In the rows, 128 means zero.
Here are made-up things, facts about them, and rows of numbers that follow some of those facts. Name the thing behind each unnamed row.

Known rows:
griski: [ 83 123 131 110 109 110 131 113 105 119 158 158 102]
tretrozel: [ 86 129 131 113 121 114 147 125 106 103 181 142 126]
vofudir: [150 110 156  74 101 145 113 116 103 104 151  93 107]
relos: [121 172 140 118 131 109 122 129 131 160  92 164  98]
skevofles: [189 109  77 128 114 130 179 151 173 103 119 143 148]
bapim: [ 88 153 154 147 150 121 106 108 150 150  82 103 127]
draskis: [112 104 109 143 160 140 109 147 116 129 156  86  85]
grefa: [128 119 154 201 132 166 139 121 111 139 107 125  88]
lotruve: [134  77 125  98 176 171 108 166 132 114 128 166 151]
tenun: [178 109 144  41 119 140 140 155 122  86 144  89 164]
zutar: [ 99 118 171 158 149 134 141 104 144  66 159 121  88]
dratron: [149 105 120 165  99 112 140  81  91 141 116 142 107]
skuplir: [116 159 136 163 147 101  96 119 110 167 125 103 105]
feve: [135 171 113 115 129 112 129 167 121 142 143 152 203]
truflafol: [156  78  78  69 171 117 123 158 140 120 128 155 130]
zatre: [200  98 136 115  99 144 168 131  97 120  99  94 193]
mepla: [112  78 152 127 149 168  83 125 110 112 140 172 111]
notra: [166  95  85 158 173 157 159 216 112 145 110  92 144]
pabrus: [136 152 113 136 124 152  90 166 145 141 138 165 219]
studrur: [167 121 115 115  62 147 144 150 129 146 101 109  75]
ziskon: [ 98 102 135 127  88 154  88 124 113 119 176 159 140]
grilam: [174 183 177  97  95 138  98 120 114 123 127  91 122]
geklu: [127 170 172 175 166 142 111 127 150 119 105 120 115]

Some facts about the things:
raplun: belongs to class; geskal: points at
raplun a <- griski,lotruve,draskis,ziskon,tenun,dezim,nuklaben,skulonal,skozun,dasken,truflafol,brebar,klesom,zutar,stuklol,paklek,grunik,kinam,fegrim,mepla,mosas,vofudir,gami,klastos,tretrozel
raplun b <- studes,segal,grilam,tufloles,fegri,plurek,dralestos,relos,pabrus,fuskefla,flinak,ligrus,geklu,grudas,fistun,feve,skuplir,bapim,subru,felek,plugul,topes
raplun c <- trunol,notra,skevofles,dratron,fiskevum,seklomun,stimugri,zatre,grefa,plotru,suges,trisal,bola,drevam,studrur
{lotruve,pabrus} geskal fegri
{lotruve} geskal mepla
{lotruve,notra,bola} geskal grefa
{lotruve,segal,truflafol,brebar} geskal stimugri
{tenun,zatre,fegrim} geskal paklek
{tenun,ligrus} geskal dezim
{tenun} geskal grilam
{tenun} geskal vofudir
{segal,dralestos} geskal bapim
{segal,fegrim,bola} geskal gami
{segal,notra,grudas} geskal skuplir
{segal,tufloles,brebar} geskal trisal
{notra} geskal studes
{notra} geskal draskis
{notra,truflafol,ligrus} geskal fuskefla
{notra} geskal fiskevum
{notra} geskal trunol
{skevofles,flinak} geskal skozun
{skevofles,fegrim} geskal dasken
{skevofles} geskal topes
{skevofles,truflafol,brebar,ligrus} geskal felek
{tufloles,dralestos} geskal subru
{tufloles} geskal klastos
{skulonal,brebar} geskal plurek
{skulonal,grudas,drevam,plugul} geskal seklomun
{skulonal,truflafol,fegrim} geskal dratron
{dralestos,bola} geskal mosas
{pabrus,drevam} geskal kinam
{pabrus,grudas,feve,fegrim,plugul} geskal nuklaben
{pabrus} geskal ziskon
{truflafol} geskal suges
{brebar,feve} geskal griski
{brebar} geskal relos
{brebar,flinak,plugul} geskal plotru
{zatre} geskal fistun
{flinak,bola} geskal zutar
{ligrus} geskal studrur
{ligrus} geskal klesom
{feve,drevam} geskal grunik
{fegrim} geskal stuklol
{bola} geskal geklu
{plugul} geskal tretrozel

Name these rows:
A row may be one of the things named above.
[187 108  77 134 116 136 177 151 180 108 102 141 152]  skevofles
[126 117 133 135 110 129 148  97 170  70 174 139  93]  skozun
[161 103  82 158 168 154 165 206 117 145 117  98 151]  notra
[190 162 106  73 137 140 117 182 165 139 121 117 142]  ligrus
[138  95  91  75 163  99 149 133 110 113 149 152 150]  skulonal
[112 108 135 157 110 139 145 102 103 162  76 166  78]  stimugri
[105  95 144 149 153 117 121  69 137 101 134 112 113]  gami
[155  94 144 158 164 155 194 169 139 102  94 133 171]  bola
[116 122 141 128 103 128 143  95 175  79 163 141  93]  skozun
[155 175 127 144 155 118 163 160 170  97 129 149 162]  flinak
[ 99 124 171 149 143 135 143 112 160  65 159 131  90]  zutar
[162 171 115 148 102 107 111  99 193 106 121 131 109]  topes
[135 119 108  78 102 138 104 141 140 113 153 111  63]  klesom
[182 118  66 129 118 141 173 147 171  98 112 146 153]  skevofles
[149 171 125 131 106 103 100  94 156 153 113 144  77]  felek
[ 96 143 108 164  81 114 160 109  69 158 142 156 121]  seklomun
[ 97  85 161 132 134 156  86 129 128 124 127 159 101]  mepla
[153 158 126 145 138 131  96 140 124 164 122 108  67]  fuskefla
[ 77 100 166 144 151 141 127  98 140  97 126 103 104]  mosas
[140 106 112 134 114 117 119  66 150  95 156 120 121]  dasken
[ 82 123 127 101 113 109 133 119 108 135 154 159 102]  griski
[ 84 114 123 144 109 135 173 103 113 154  71 132  99]  trisal
[149 104 140 156 160 148 190 174 137 106  99 134 174]  bola
[137 145 117 121 189 110 123 167 161 156  79 128 185]  segal
[100 136 146 167  92 118 186 120 112 118 128 163  90]  plotru
[135 164 100 132 159 100 138 172 129 138 140 130 188]  grudas
[ 90 101 141 143 147 127 114  74 135 107 125 115 101]  gami
[119 123  90 133 106 137 168 166  92 146 137 140 192]  drevam
[166  87  95  90 162 113 145 115 120  96 135 130 196]  fegrim
[159  96  80 144 173 162 171 214 113 147 117 101 152]  notra
[ 58 106 125 105 121 130 124 116 160 128 101 104 119]  klastos
[133 163 119 176 168 129  84 162 118 159 132  92  90]  studes
[162 101  83 152 172 158 167 215 117 134 112  97 144]  notra
[ 78  94 171 145 145 134 120 108 156  99 132  96 116]  mosas
[163 158 175 115 118 122 111  94 113 133 129  88 150]  fistun
[142  98 123 121 127 116 106  78 121 100 155 121 131]  stuklol
[147 111 167  98  94 114 105  72  98 100 154  93 130]  paklek
[113 148 150 161 115 162  73 122 134 159 128 172 145]  fegri
[116 107  97  59 155 104 160 163 141 108 129 174 144]  brebar
[163 111  97 143 102 133 143 115 114 155  89 143  99]  suges

The same things again, as new rows of numbers:
Some things and their rows:
bola: [148 133 137 183 150 152 114 130 103 102 135 115 169 124 100 190 104 129
 144 119 106 149 119 203 102 171  33 113 149 141 112 140 180 133 210  87
 138 135 130  98 138]
gami: [103 115 148 100 126 105 183  86 146 148 103 101 129  91 126 130 162  97
 136  87 172 181 165 118 124 121 113 141  88 149 111 108 159 165 114 149
 130 148  98 129 170]
zutar: [109 112 138 114 122 149 155 111 115 165 140  40 135 130 134 129 131 117
 133 114 166 155 160 134 102 127 121 107  77 142 104  90 136 150 120 167
 147 135 134  97 176]
geklu: [136 140  92 155 166 132 117 108 136 126 123  91 109 115 126 169 158  95
 156 163  92 116 142 146  95 162  99 127  61 124 126  95 156 117 123 148
 164 160 160 106 106]
paklek: [121 138 144 129 128 128 170 115 153 158  69 123 127 121 122  64 136 126
 106  80 182 129 131 108 124 120 168 110  80 148  80 133 166 169  93 124
  96 112 101 135 169]
zatre: [147 158 125 186 149 158 141 158 120 101  67 165 154 142  91 118  99 158
 106 110 123  89  79 158  96 140 108 104 144 144  87 174 154 140 181  47
  95  92 112 114 158]
tenun: [170 148 117 143 119 173 143 162 122 129 157 161 189 149 116  70 107 111
  52  60 167 147 115 153 141 129 147 121 101 123  75 150 182 166 173 139
  89  98 113 125 157]
studrur: [137 129 132 138 158 148  93 185 108 122 124 115 146  87 114 108 112 160
 169 124 102 131  73 151 145  88 124 147 195 147 144 136 170 159  92  79
  96 105 138 125 145]
brebar: [116 100 141 101  70 141 139 171  94 114 197 129 189 150 131 139  85 126
  67 105 180 137 147 147 150 124 123 165 130 133 125 119  80 135 215 137
 106 126 124 125 107]
felek: [127 120 103 112 136 100  90 169 135 110 104 119 115 102 147 133 153 128
 141 152 107  89 127 121 119  67 172 152 116 138 158  96 115 117  42 140
 106 133 152 122  76]
plotru: [ 86  97 180 131 116 138 110 169  75 137  98  80 110  98 100 160 142 161
 180 159 150 125  70 141 127 116 139  74 154 129 157 119 119 118 117 102
 154 138 109 108 148]
griski: [ 72 111 163  93  83 133 168 101 131 123 142  90 126 102 113  94 114 138
 127 114 183 128 152  76 180 107 180 153  99 154 127 112 110 153 132 123
 141 143 127 118 111]
lotruve: [166 126 130 131  70 169 121  99 100 150 184 169 164 139 173 133  82 117
  87 113 140 158 168 126 133 132  76 157 121 122  69 120 106 154 191 165
 130 112 107 116 136]
fegri: [164 142 108 156 119 137 100  85 132 129 102 170  68 123 169 134 126 134
 158 171 100  82 144  83 122 124 126 116 111 101 107 114 104 112  70 151
 168 126 120 124  86]
grudas: [142 143  96 150 141 117  99 106 140  94 143 188 128 143 114 165 147 114
 102 145 110 128 128 130 134 180 160 114 123  85 173 153 113  76 172 150
 130 137 127 138  77]
nuklaben: [104 114 169 113 106 122 174  74 128 153 108 114 109 101 133 102 142 128
 138  98 172 148 151  79 172 129 173  95 105 116 152 121 114 154  80 159
 138 137  99 128 164]
seklomun: [ 90  92 175 131 155 127 114 121  98 139  81 127 101  92 104 132 126 173
 171 151 117 128  67 111 140 153 161  73 184 108 175 150  96 128 122  87
 144 138 112 135 173]
skulonal: [126  93 126  98 100 125 135 115 131 148 153 151 182 145 137 126 106 136
  72  81 142 161 136 137 133 176 169 127 133 126 134 137  81 157 217 147
  93 139 139 135 150]
notra: [142 156  96 148 133 152 115 139 105  99 153 171 168 159  88 166  96 145
 143 146 101 178  96 162 128 172  62 150 234 145 135 192 148  81 192 100
  94  80 129 117 130]
studes: [133 157  71 132 139 125 118  98 148 110 115 148  90 149 113 132 156 115
 164 184  95 146 143 117  97 137 142 161 148 130 130 142 137  70  87 160
 129 117 150 137  90]
tufloles: [158 143 102 129 162 100 102 179 172  84 179 147 108 182 112 140 118 100
  86 155  87  87 125 149  98 111  86 160  97  86 138 122  98  69 182 119
 145 159 117 153  97]
suges: [100  97 139 133 135 103  99 147 105 136  79 141 120  92 140 144 111 171
 160 135  97 123  93 147 105 126 102 143 201 163 138 139 118 148 129  85
 104 115 141 135 142]
kinam: [119 127 162 124 104 139 156  50 131 158 153 115 111 123 174  92 105 148
 117 110 137 115 144  68 185 141 155 104 119 109 126 129 116 161  90 143
 152 127 110 136 165]

Which thing is each row?
A row may be one of the things named above.
[132 136 136 135 106 110 159  87 140 126 137 170 193 153 134 133 125 119
  40  48 163 153 166 156 129 160 129 127 107 138 131 129 131 155 186 126
  89 108 107 135 131]  fegrim
[122  98 146 107  63 142 144 165  96 111 204 135 185 152 131 140  84 126
  69  93 179 148 142 142 160 128 129 172 120 133 133 125  83 139 237 137
 113 126 118 117  95]  brebar
[135 111 140 112  75 154 150  97 106 166 142 136 114 117 175 108 103 131
 152 125 144 153 158  92 144 119  92 135 128 143  60 112 114 154 117 173
 145 121  97 120 149]  mepla
[198 159 122 179 121 152  88  95 135 107 175 196 131 152 156 152  85 146
  96 149  76  87 128 118 155 170 113 106 104  82 147 139  96 100 145 141
 144 118 134 126  71]  pabrus
[120 121 142 149 137 152 124 115  95 138  82 103 109  96 127 161 126 137
 228 167 113 150 117 130 115 141  62 134 183 155  89 139 166 121 102  98
 170 126 119  97 150]  grefa
[182 144  45 145 140 143  81 173 144  82 187 171 181 144 139 142 103 119
  83 133  71 111 117 179 128 116 144 167 138 122 134 129 150 123 139 145
  68 117 172 133  64]  ligrus
[131 117  70 113 137 108  94 130 152 137 117 136 110 113 145 119 158 135
 163 172  99 122 131 121 116  92 162 181 155 135 134 126 133 111  59 160
 112 137 170 151  79]  fuskefla
[118 131 143 107  96 131 145 138 112 165 146  42 137 147 143 137 146 127
 116  91 160 132 158 132 116  90 136  99 107 140 138 110 128 137  91 157
 124 111 126 108 167]  skozun
[170 145 112 141 119 169 135 157 120 133 144 169 188 148 115  81  99 102
  57  71 169 140 114 158 143 119 148 118 101 125  96 159 178 166 162 140
  72 108 112 137 142]  tenun
[113 144  98  98 111 131 169  94 132 172 161 112 130 161 116  88 140 119
 154 133 144 198 159 101 123 135 125 166 166 153  98 157 138 107 108 163
 107 102 129 142 166]  draskis
[113 124  95 116 158 107 120 109 143 121 100 151  85 121 108 149 183 104
 167 174 128 144 130  97 109 145 146 139 134 114 141 132 134  63  74 169
 156 146 129 149  96]  skuplir
[161 154  77 163 160 148  98 167 147 107  77 163 104 121 107  83 152 113
 115 135 122  92  94 126 116 100 177 105  76 107  89 120 184 127  87 125
 115 147 144 134  86]  grilam
[116 111  98 107 128  98  99 166 131 114  94 116 107 107 153 132 162 134
 146 150 107  90 127 135 119  85 178 149 118 135 150  96 107 127  51 138
 113 141 160 116  71]  felek
[124  91 118  97  91 126 123 136 121 143 171 160 183 135 160 135  97 126
  69  82 134 162 164 158 133 135 115 175 153 150 126 130  95 165 198 148
  79 113 137 140 122]  truflafol
[141 156  70 160 151 137 129 133 163 138  46 156 113 150 110  97 144 148
 111 143 108  61 122 120  72 143 175 115  81 117  97 140 138 112  95 109
 134 119 155 129 111]  fistun
[125 126 126 148 150 143 101 192 100 118 122 116 135  88 124 115 112 150
 170 143 101 132  75 146 155  85 116 133 202 146 156 145 174 165  87  79
  95 118 155 128 140]  studrur
[141 153 107 140 122  89 102 152 141 103 113  93 121 150 147 160 164 148
 110 121  99  87 153 139  96  93 142 105  95 128 175 103 106 101  59 131
 115 107 138 107  86]  topes
[122 120 142 143 140 160 131 106  93 141  79  90 103 106 125 151 126 134
 223 173 111 147 113 135 111 140  59 132 178 152  94 128 145 128  92  96
 153 136 120 103 141]  grefa
[152 136 115 152 131 120 100  91 133  92 153 212 130 146 112 162 135 113
  92 137 105 126 127 133 143 194 166 112 133  90 172 154 102  81 154 137
 126 129 125 147  82]  grudas
[135 151 150 147 109 119  92 178  91  96 141 114 187 142 122 196 113 165
 100  98 111 104 107 191 116 109  79  90 181 143 173 139 132 115 143  66
  82  79 135  96 125]  skevofles
[137 160 109 149 135 146 133 128 102 114 156 174 153 157  88 174  93 131
 148 151 100 173 105 171 125 164  72 162 240 155 127 189 152  88 187  98
  92  84 143 127 116]  notra
[133 136 169 173 130 149 108  98 114  88 139 146 157 132 108 136  82 188
 124 138 102 104  86 132 181 181 110  98 175 111 173 161 119 133 193  66
 137 110 119 118 145]  drevam
[154 127 105 134 131 108 102 144 145  76 165 201 123 130 111 177 130  87
  89 133 113 136 149 163 114 138  86 156 109 115 142 117 121  78 195 133
 140 159 114 140  60]  segal
[114  92 153 111 106 148 143 129 106 182 152  95 122 125 126 131 140 126
 116 115 171 150 123 106 153 144 189  75 110  97 146 131 104 123 135 167
 138 137 101 131 179]  tretrozel
[144 139 131 133 107 118 141 100 156 124 139 163 193 156 134 144 133 129
  33  40 151 155 175 156 127 155 131 118 103 143 135 144 133 162 201 122
  80 102  97 124 139]  fegrim
[ 79 116 186 114 146  93 140 177 119  98 109 108  78  99  89 142 136 133
 183 153 129 122  84 119 128  88  72 141 171 136 142 129 112 118 135  67
 153 142 100 143 154]  trisal

